Below is a small trained network, with its code and all its weights. Each question gives an input and a class and asks what happens when units are switched off, that is, made to give their printed mean instead of their output.

import numpy as np


def w(rows, s, z=0):
    codes = np.array(rows[::2]) - 128.0
    scale = np.full(codes.shape[1], s)
    scale[-1] = z or s
    return codes * scale


def norm(h):
    return h / np.sqrt((h * h).mean(-1, keepdims=True) + 1e-5)


def f(y):
    return y / 2 * (1 + np.tanh(0.7978845608 * (y + 0.044715 * y**3)))


def log_softmax(a):
    a = a - a.max(-1, keepdims=True)
    return a - np.log(np.exp(a).sum(-1, keepdims=True))


def net(x, mask):
    res = np.array(x, float).reshape(1, 3) / 4 @ E
    u = 0
    for l in range(3):
        y = f(norm(res) @ A[l][:, :-1].T + A[l][:, -1])
        res = res + np.where(mask[u : u + 3], y, B[l][:, -1]) @ B[l][:, :-1]
        u += 3
    return log_softmax(norm(res)[-1] @ U[:, :-1].T + U[:, -1])


A, B = {}, {}
E = w([
[180,113,132,108,255],'x0',
[230,100,198,206,103],'x1',
[85,168,202,245,133],'x2',
],0.0092)
A[0] = w([
[115,136,77,102,92,82],'0.n1',
[119,209,159,144,181,252],'0.n2',
[2,116,110,107,54,133],'0.n3',
],0.0083,0.0036)
B[0] = w([
[168,59,141,3,137,148],'0.n1',
[167,233,227,254,89,253],'0.n2',
[200,51,219,59,177,245],'0.n3',
],0.0069,0.0041)
A[1] = w([
[102,143,43,155,123,5],'1.n1',
[167,117,2,17,103,146],'1.n2',
[216,119,82,157,231,4],'1.n3',
],0.0075,0.0034)
B[1] = w([
[73,83,39,108,72,101],'1.n1',
[175,154,152,241,80,254],'1.n2',
[2,137,141,13,122,157],'1.n3',
],0.0098,0.0054)
A[2] = w([
[56,115,147,92,92,15],'2.n1',
[114,170,7,95,130,255],'2.n2',
[144,161,177,52,156,30],'2.n3',
],0.014,0.0027)
B[2] = w([
[104,128,12,104,173,136],'2.n1',
[206,178,206,160,77,239],'2.n2',
[110,78,49,82,169,255],'2.n3',
],0.011,0.0028)
U = w([
[183,148,246,194,65,255],'0',
[130,80,46,38,122,1],'1',
],0.012,0.003)

Each question gives the input, the list of numbers given to net, and the class t.
The units are the neurons (one row each of A and B). Each row of codes is followed by its name. A weight is (code - 128) times the scale printed after its matrix; where a second scale follows, it is the last column's (A, B and U).
mask holds one flag per neuron, layer by layer. A switched-off neuron (its flag False) gives its mean, the last column of its row in B, instead of its output. The means were averaged over made-up inputs and are rounded, as every weight is.
A unit's drop is (log p(t) with every unit on - log p(t) with that unit switched off) / (log p(t) with every unit on - log p(t) with every unit switched off).
The circuit of an input: a set's keep is (log p(t) with only the set's units on - log p(t) with every unit switched off) / (log p(t) with every unit on - log p(t) with every unit switched off). Starting from all 9 units, units are removed one at a time, each time the one whose removal leaves the highest keep (on an exact tie, the one counted first), for as long as the keep stays at least 0.8.
units of the circuit, in order: the units of the circuit, biggest drop first
top k neurons: the k neurons with the biggest drops, biggest first
k most important neurons of layer l: the k neurons of layer l with the biggest drops, biggest first
drop of u: that unit's drop, to one decimal
input [-7,-1,-8], class 0: units of the circuit, in order => [1.n2]
input [4,4,-7], class 1: units of the circuit, in order => [1.n3; 2.n3]
input [-4,-1,-2], class 1: 2 most important neurons of layer 2 => [2.n2; 2.n3]
input [3,8,-3], class 1: units of the circuit, in order => [1.n2; 1.n3; 0.n2; 2.n3]
input [-5,-7,-7], class 0: top 2 neurons => [1.n2; 2.n2]
input [-3,0,-8], class 0: top 2 neurons => [1.n2; 2.n3]
input [6,-6,-2], class 0: top 2 neurons => [2.n2; 0.n3]
input [-6,-7,-8], class 0: top 3 neurons => [1.n2; 2.n2; 1.n3]
input [4,8,-8], class 1: top 3 neurons => [1.n3; 2.n2; 2.n3]
input [-1,-4,-3], class 0: top 3 neurons => [1.n2; 1.n3; 2.n1]
input [8,4,-5], class 1: top 2 neurons => [1.n3; 2.n3]
input [-6,-3,3], class 1: top 2 neurons => [1.n2; 2.n1]
input [4,-7,-8], class 0: top 2 neurons => [2.n2; 1.n2]
input [2,-7,-5], class 0: units of the circuit, in order => [2.n2]
input [-7,-7,2], class 1: drop of 0.n3 => 0.1
input [7,-6,-5], class 0: drop of 0.n3 => 0.2
input [4,2,-1], class 1: drop of 1.n3 => 0.0
